Below is a small trained network, with its code and all its weights. Each question gives an input and a class and asks what happens when units are switched off, that is, made to give their printed mean instead of their output.

import numpy as np


def w(rows, s, z=0):
    codes = np.array(rows[::2]) - 128.0
    scale = np.full(codes.shape[1], s)
    scale[-1] = z or s
    return codes * scale


def norm(h):
    return h / np.sqrt((h * h).mean(-1, keepdims=True) + 1e-5)


def f(y):
    return y / 2 * (1 + np.tanh(0.7978845608 * (y + 0.044715 * y**3)))


def log_softmax(a):
    a = a - a.max(-1, keepdims=True)
    return a - np.log(np.exp(a).sum(-1, keepdims=True))


def net(x, mask):
    res = np.array(x, float).reshape(1, 5) / 4 @ E
    u = 0
    for l in range(4):
        y = f(norm(res) @ A[l][:, :-1].T + A[l][:, -1])
        res = res + np.where(mask[u : u + 10], y, B[l][:, -1]) @ B[l][:, :-1]
        u += 10
    return log_softmax(norm(res)[-1] @ U[:, :-1].T + U[:, -1])


A, B = {}, {}
E = w([
[86,249,94,111,167,205,13,132,109,10],'x0',
[95,167,112,231,195,199,215,172,173,85],'x1',
[80,185,131,110,97,132,140,110,128,200],'x2',
[148,75,27,49,171,179,90,188,116,229],'x3',
[30,62,79,144,190,3,130,107,111,96],'x4',
],0.0033)
A[0] = w([
[53,141,126,146,220,20,139,160,120,153,152],'L0N1',
[83,166,234,134,105,74,146,51,142,79,63],'L0N2',
[38,188,24,122,194,57,69,74,117,98,214],'L0N3',
[143,53,130,115,83,111,239,100,122,160,144],'L0N4',
[103,201,90,122,126,170,67,138,66,61,91],'L0N5',
[235,144,159,123,97,243,147,114,131,169,103],'L0N6',
[82,125,158,225,254,196,183,178,135,120,189],'L0N7',
[175,113,85,78,161,145,53,165,107,187,188],'L0N8',
[158,133,175,123,71,96,80,47,52,130,74],'L0N9',
[197,172,219,152,104,149,70,196,155,162,8],'L0N10',
],0.0036,0.0013)
B[0] = w([
[142,69,120,203,90,112,89,109,136,137,179],'L0N1',
[175,118,138,142,198,78,81,190,146,135,183],'L0N2',
[117,58,109,128,95,143,123,120,119,128,253],'L0N3',
[73,111,156,84,125,211,151,121,4,95,173],'L0N4',
[104,83,192,113,88,169,175,166,87,128,208],'L0N5',
[42,78,135,166,64,84,82,126,186,151,206],'L0N6',
[125,139,97,53,122,100,133,40,151,202,209],'L0N7',
[143,97,107,99,228,86,105,155,187,155,216],'L0N8',
[135,139,93,81,193,88,103,89,201,59,170],'L0N9',
[155,126,100,115,94,121,59,194,134,115,151],'L0N10',
],0.0045,0.0031)
A[1] = w([
[133,178,182,120,119,46,170,129,189,47,75],'L1N1',
[184,178,143,104,103,178,125,133,172,129,90],'L1N2',
[57,130,115,119,84,247,115,154,16,56,80],'L1N3',
[145,43,156,141,186,188,112,115,152,103,250],'L1N4',
[132,155,227,222,102,114,138,54,143,100,53],'L1N5',
[207,179,191,146,93,170,114,166,152,136,2],'L1N6',
[170,194,253,160,135,107,143,91,99,70,12],'L1N7',
[116,191,110,59,195,153,79,114,113,56,88],'L1N8',
[119,182,68,228,164,177,195,126,151,134,51],'L1N9',
[215,98,242,150,106,137,161,173,40,204,91],'L1N10',
],0.004,0.00092)
B[1] = w([
[148,178,71,153,180,107,158,172,134,216,206],'L1N1',
[102,43,38,194,96,82,163,49,130,89,179],'L1N2',
[43,36,254,33,155,166,110,166,120,153,205],'L1N3',
[60,185,157,108,101,124,150,157,141,233,233],'L1N4',
[115,179,116,107,189,68,97,186,84,184,251],'L1N5',
[122,71,125,107,43,134,82,146,192,73,177],'L1N6',
[122,202,77,145,175,47,112,145,96,161,222],'L1N7',
[99,92,191,50,122,62,206,84,96,184,240],'L1N8',
[233,94,75,43,153,158,188,17,172,31,160],'L1N9',
[142,129,216,131,121,127,164,151,123,64,190],'L1N10',
],0.0039,0.0015)
A[2] = w([
[112,105,127,172,174,106,223,128,117,130,170],'L2N1',
[107,200,178,210,148,99,102,118,86,121,1],'L2N2',
[109,95,75,94,146,152,83,185,168,156,171],'L2N3',
[115,150,194,94,69,129,194,155,84,154,61],'L2N4',
[224,180,178,131,64,174,102,183,214,155,124],'L2N5',
[194,86,163,80,136,49,3,89,63,154,151],'L2N6',
[95,151,77,153,122,193,226,135,174,94,112],'L2N7',
[113,141,101,120,215,201,131,139,127,226,248],'L2N8',
[146,185,182,192,108,117,104,155,163,75,52],'L2N9',
[62,92,60,174,169,46,124,137,64,147,211],'L2N10',
],0.0042,0.00098)
B[2] = w([
[141,144,153,85,81,173,116,125,122,43,159],'L2N1',
[78,132,86,112,155,34,53,154,85,159,142],'L2N2',
[125,171,146,216,103,64,156,136,86,145,205],'L2N3',
[94,96,97,72,168,128,116,156,84,60,143],'L2N4',
[31,48,1,161,106,191,24,85,92,72,177],'L2N5',
[140,215,115,151,170,202,183,57,192,77,252],'L2N6',
[179,110,114,67,126,40,110,80,126,151,142],'L2N7',
[230,201,150,170,214,109,109,155,96,93,202],'L2N8',
[111,166,44,154,101,129,71,178,110,192,134],'L2N9',
[116,153,90,158,32,207,72,159,129,134,226],'L2N10',
],0.0041,0.0038)
A[3] = w([
[63,150,196,78,153,161,101,151,84,91,8],'L3N1',
[86,154,129,107,179,150,51,128,132,87,179],'L3N2',
[26,67,94,200,122,115,112,89,102,94,145],'L3N3',
[169,172,82,126,170,123,97,250,122,186,81],'L3N4',
[147,150,85,118,192,129,157,2,151,142,145],'L3N5',
[118,172,107,26,122,95,113,105,161,97,84],'L3N6',
[142,83,200,89,85,114,188,161,61,104,101],'L3N7',
[138,86,154,60,162,115,110,94,203,166,58],'L3N8',
[189,84,109,128,225,162,99,186,68,209,64],'L3N9',
[131,187,165,171,104,34,128,159,129,117,104],'L3N10',
],0.0054,0.0011)
B[3] = w([
[135,123,194,167,133,100,211,154,67,212,196],'L3N1',
[131,88,157,167,84,126,219,165,98,166,254],'L3N2',
[122,110,119,95,84,184,78,143,162,133,247],'L3N3',
[121,148,107,184,155,3,70,156,126,95,247],'L3N4',
[189,132,147,95,123,144,136,88,163,69,233],'L3N5',
[181,93,132,119,201,125,181,105,153,124,204],'L3N6',
[99,150,201,129,177,143,172,177,87,175,168],'L3N7',
[151,168,118,146,147,116,187,86,114,81,167],'L3N8',
[91,202,150,153,132,90,116,174,122,113,243],'L3N9',
[178,166,89,124,182,145,112,188,132,168,190],'L3N10',
],0.0059,0.0029)
U = w([
[133,228,102,196,200,6,58,206,112,141,78],'0',
[78,84,247,119,149,156,212,170,48,178,2],'1',
[75,58,69,151,12,176,2,102,179,102,156],'2',
[214,154,124,82,187,126,177,9,187,59,234],'3',
],0.0092,0.0005)

Each question gives the input, the list of numbers given to net, and the class t.
The units are the neurons (one row each of A and B). Each row of codes is followed by its name. A weight is (code - 128) times the scale printed after its matrix; where a second scale follows, it is the last column's (A, B and U).
mask holds one flag per neuron, layer by layer. A switched-off neuron (its flag False) gives its mean, the last column of its row in B, instead of its output. The means were averaged over made-up inputs and are rounded, as every weight is.
A unit's drop is (log p(t) with every unit on - log p(t) with that unit switched off) / (log p(t) with every unit on - log p(t) with every unit switched off).
The circuit of an input: a set's keep is (log p(t) with only the set's units on - log p(t) with every unit switched off) / (log p(t) with every unit on - log p(t) with every unit switched off). Starting from the 12 units with the biggest drops (on a tie, the unit counted first), units are removed one at a time, each time the one whose removal leaves the highest keep (on an exact tie, the one counted first), for as long as the keep stays at least 0.8.
circuit, biggest first: the units of the circuit, biggest drop first
unit that matters most: the unit with the biggest drop
k most important neurons: the k neurons with the biggest drops, biggest first
k most important neurons of layer l: the k neurons of layer l with the biggest drops, biggest first
input [-7,-1,-1,7,-5], class 0: unit that matters most -> L0N8
input [8,5,-3,7,-6], class 1: 4 most important neurons of layer 1 -> [L1N3, L1N1, L1N7, L1N5]
input [-6,-8,-3,-4,0], class 3: 2 most important neurons of layer 0 -> [L0N9, L0N5]
input [-2,-6,1,-6,-5], class 0: circuit, biggest first -> [L1N7, L3N10]
input [-7,3,7,8,-6], class 0: circuit, biggest first -> [L2N8, L3N4]
input [-6,7,0,2,4], class 3: circuit, biggest first -> [L0N7, L1N9, L3N5]
input [7,-1,-4,-6,-3], class 1: 2 most important neurons -> [L1N3, L0N5]
input [-4,3,-1,2,5], class 2: circuit, biggest first -> [L2N10, L3N3]
input [8,-8,-3,7,-7], class 1: 4 most important neurons -> [L0N5, L0N7, L3N2, L1N8]
input [6,2,5,-6,7], class 2: circuit, biggest first -> [L0N3, L3N3]
input [-2,-4,2,2,3], class 3: circuit, biggest first -> [L2N6, L3N5]
input [-5,-7,4,-3,-2], class 3: circuit, biggest first -> [L0N9, L2N6]
input [-6,7,7,1,0], class 3: 2 most important neurons -> [L1N9, L0N5]
input [1,-8,-8,7,-1], class 3: 4 most important neurons -> [L2N6, L1N1, L3N5, L1N5]
input [3,7,4,2,-5], class 3: circuit, biggest first -> [L1N9]
input [2,6,0,-5,6], class 2: circuit, biggest first -> [L2N10, L3N3]
input [4,0,-1,5,-7], class 2: 2 most important neurons -> [L2N5, L0N4]
input [8,7,8,-6,6], class 1: 2 most important neurons of layer 1 -> [L1N3, L1N9]
input [2,-7,-2,5,6], class 3: 4 most important neurons -> [L2N6, L0N6, L2N5, L0N8]
input [-1,-7,-5,-2,5], class 3: circuit, biggest first -> [L2N6]
input [3,-3,-7,2,3], class 1: 3 most important neurons -> [L0N7, L0N6, L1N2]
input [-2,5,-8,-8,-8], class 0: 2 most important neurons -> [L1N7, L1N5]
input [-2,7,3,-3,-8], class 2: 2 most important neurons -> [L2N5, L0N6]
input [1,7,-5,3,8], class 2: 2 most important neurons of layer 2 -> [L2N10, L2N6]
input [-7,-8,7,3,3], class 3: 2 most important neurons of layer 0 -> [L0N5, L0N9]
input [-6,-2,-5,7,0], class 0: 2 most important neurons of layer 0 -> [L0N8, L0N5]
input [-8,-2,-5,-8,-1], class 0: unit that matters most -> L1N7
